Group and class of each row
[  2  12  -4  -4  15  49  11 -20  15 -11 -26  -4   3  18  -2  27 -31   5
 -27 -15 -28   5] => far:N
[ 10   7   0  -7  12  29   3  -7  34  -2 -18 -14   8  11  -1  38 -18   3
 -36  -3 -38 -10] => kagen:W
[ 13   7  22  -5  19  27   2 -23  26  10 -17 -23   5   5   1  31 -15   0
 -33   5 -23 -21] => kagen:L
[ 19  11  -2  -1  24  37  19 -31  22 -13 -25   1   8   6  -7  37 -28  13
 -35 -13 -18  10] => far:Q
[ -3   9  -3  -7  23  35   8 -16  19   0 -10 -15   3  10  10  29 -28  -3
 -24   9 -22  -5] => kagen:V
[ 15  14 -15  -6  42  41  11 -42  25  -2 -29 -16   6  25  -7  48 -49  -6
 -37 -14   0   5] => Siv:X
[ 10   7  -5   0  30  32   6 -25  32   1 -16 -15   3   8  -8  30 -33   0
 -30 -10 -16   5] => Siv:X
[  9   9  -9  -7  31  26   6 -26  25   3 -11 -13   7   9  -4  30 -31   1
 -28  11 -24  -8] => kagen:V
[  1   9  -3   0   8  32   1 -12  30   2 -11  -8   7   0  -2  18 -13  -3
 -23   7 -20 -15] => kagen:W
[ 20  19 -13  -3  11  19   0  -6   9  -7 -24  -9  -5  16  -7  21 -22   3
   0  -3   4   6] => tif:Z
[ 18  10 -13  -7  37  28   4 -32  30  12 -13 -22   6   9  -2  42 -26   4
 -39   9 -20 -26] => kagen:V
[ 11   1 -10  -2  31  37  10 -30  28 -16 -16 -14   6  12  -3  36 -31   6
 -27 -15 -11  10] => Siv:X
[ 16  11 -15 -11  46  25  10 -28  19   6 -14 -26  16  25  -4  37 -22   2
 -35  12 -15  -1] => kagen:V
[  8   4  -4  -5   9  54  11 -21  23   0 -21   1   8   0  -4  24 -22  11
 -38  -1 -23   1] => far:T
[  2  11   0  -5  14  25   1 -18  22  -1 -13 -11   7   6   2  25 -16   5
 -19 -17 -15 -13] => Siv:C
[ 16  11  -8 -14  18  35   9 -19  15  -8 -26 -13   7   3  -5  28 -28   7
 -22  26  -2   4] => tif:U
[ 70  15   1  -7  27  39  11 -43  26  -6 -24 -13   0  13  -6  47 -32  -2
 -27 -30 -16  -7] => Siv:X
[ 19  10  -9   1  12  35  -3  -2  15  -9 -32 -18   4  19  -8  26 -25   1
 -17  -4  -5   3] => tif:Z
[  5   9   1  -8   4  49   4  -7  22  -5 -27 -16   1  10  -3  28 -18  -1
 -24   9 -18   9] => tif:U
[ 13   9  -5  -4  17  21   6 -21  12  -5 -16  -9   1   3  -3  27 -19  -1
 -21 -12  -9   3] => far:N
[-19   5   4  -8  -6  39   1   9  10  -2 -10  -2  10  -4  -1   5   5 -15
  -9  -8 -13   0] => Siv:C
[  4  12   2  -3  11  29   1  -7  29   5 -11 -18  12   2   1  24  -6 -12
 -28  30 -21  -5] => kagen:L

Group, then class
[ 15  -6   7   7   4  -5  -4  -1  -7   3  -7   4   0  -7 -36  -3  -6  -9
   8  -3  -1  12] => A:G
[  4  -6  10   7  -6   0  -6   0   0   1  -4   1   0  -7 -22   8  -2 -11
  11   0  -3  14] => M:F
[ 12  -9  10  13   6  -9  -3   2 -10   1  -7   2  -2  -7 -49   0  -7 -18
   5  -6  -6   6] => A:H
[ 11  -1   0  20   8   3  -2  -1   1   2  -2  10   8  10  -1  -8  -6 -11
   7   5  -2  -7] => B:S
[ 15  -9   5  23  11   2  -1  -2  -1   0  -1  17  11  11   6  -8 -11 -16
   7  -1  -1 -13] => B:E
[ 10  -4  12  10  -1  -6  -2   0  -7  -1  -3  -3  -3  -8 -29  -3  -5 -12
   3  -2  -4  10] => A:G
[16  2  7 20  5  0  1 -1 -5 -5 -3  9  7 10  4 -1 -4 -2  9 -1  0  5] => B:S
[ 14  -5   4  12   0  -4  -4   2  -7   1  -9   7  -1  -4 -44   5  -4 -15
   9  -1  -4   7] => A:J
[  4  -8   5   3   3  -3  -7   0  -3   3  -6   8   2 -10   1  11  -6  -8
   3   4   2  16] => M:R
[ 11 -12   5  17  14  -2  -3  -1   5   6  -5   7   3  -3  -4  -6 -11 -16
   2  -3   1   5] => M:R
[  4 -10   1   0   5  -2  -4  -1  -1   2  -2   1   1 -10 -10  15  -2  -5
  13   2   0  20] => M:R
[ 23  -8   3  19  12  -3  -6   2   5   4 -13   6  -5  -2 -30 -16  -9 -22
   3  -7  -3  -4] => A:J
[ 23  -4  10  24   4   6  -5   0  -1  -6  -6  14   6   5 -11  -4  -5 -37
  12  -3   2   4] => B:E
[ 18  -3   7  26   1   1  -1   1 -10  -2  -4  20   7  12 -10   4  -3 -10
  11  -2  -5   0] => B:S
[ 16  -8   8  19  -4  -8  -9  -1 -15   1 -10   7   1 -12 -44  11  -5 -11
  11  -2  -2  24] => A:G
[  9  -3  10  10   3  -3  -6   1  -2  -1  -8  -3  -3 -10 -22   0  -3  -2
   3  -1  -4  12] => A:G
[ 24  -1   9  26   3  -1   0   1  -9  -4  -7  10   6   9  -4   4  -5 -11
   6  -7  -5   1] => B:S
[ -9  -8   9   2  -8  -2  -3   2  -9   2  -1   7   1  -7 -27  20  -3  -4
  14   3  -3  28] => M:R
[  9  -5  11  12   0  -8  -5  -1 -11   3  -4   3  -3  -7 -32  18  -2 -11
  15  -2  -4  27] => M:F
[ 10  -2   0  12   0   2  -2   1  -7  -1   0  19   8  10 -16   4  -2  -8
  13  -2  -2  -1] => B:E
[ 19  -6   2  16  12   3  -3   2  -3  -3  -5  11   5  11  -3   1  -7 -11
   8  -3   1  -1] => B:E
[ -7  -3  -1   6   9  -7  -3  -1  -6   3   4   9   0 -13 -38 -16  -3 -12
   8  -5  -4   2] => A:G
[ 10  -3   6   8   4  -3  -2   1  -6   0  -5   6  -2  -6 -32 -14  -4 -10
   5  -4  -4   4] => A:H
[-15  -5   5  -3   0  -3  -2  -1   1   5   3   7   2 -10   4   8  -1  -2
   4   3   1  16] => M:D
[ -3  -4   8   6   8  -6  -3   0 -10   2   1  18   1  -8 -49 -12  -5 -19
  13  -7  -7   0] => A:H
[ 0 -6  6 -2 -3 -2 -2  1 -1  2 -1 -4 -1 -9  6 13 -3  1  6  2  2 22] => M:D
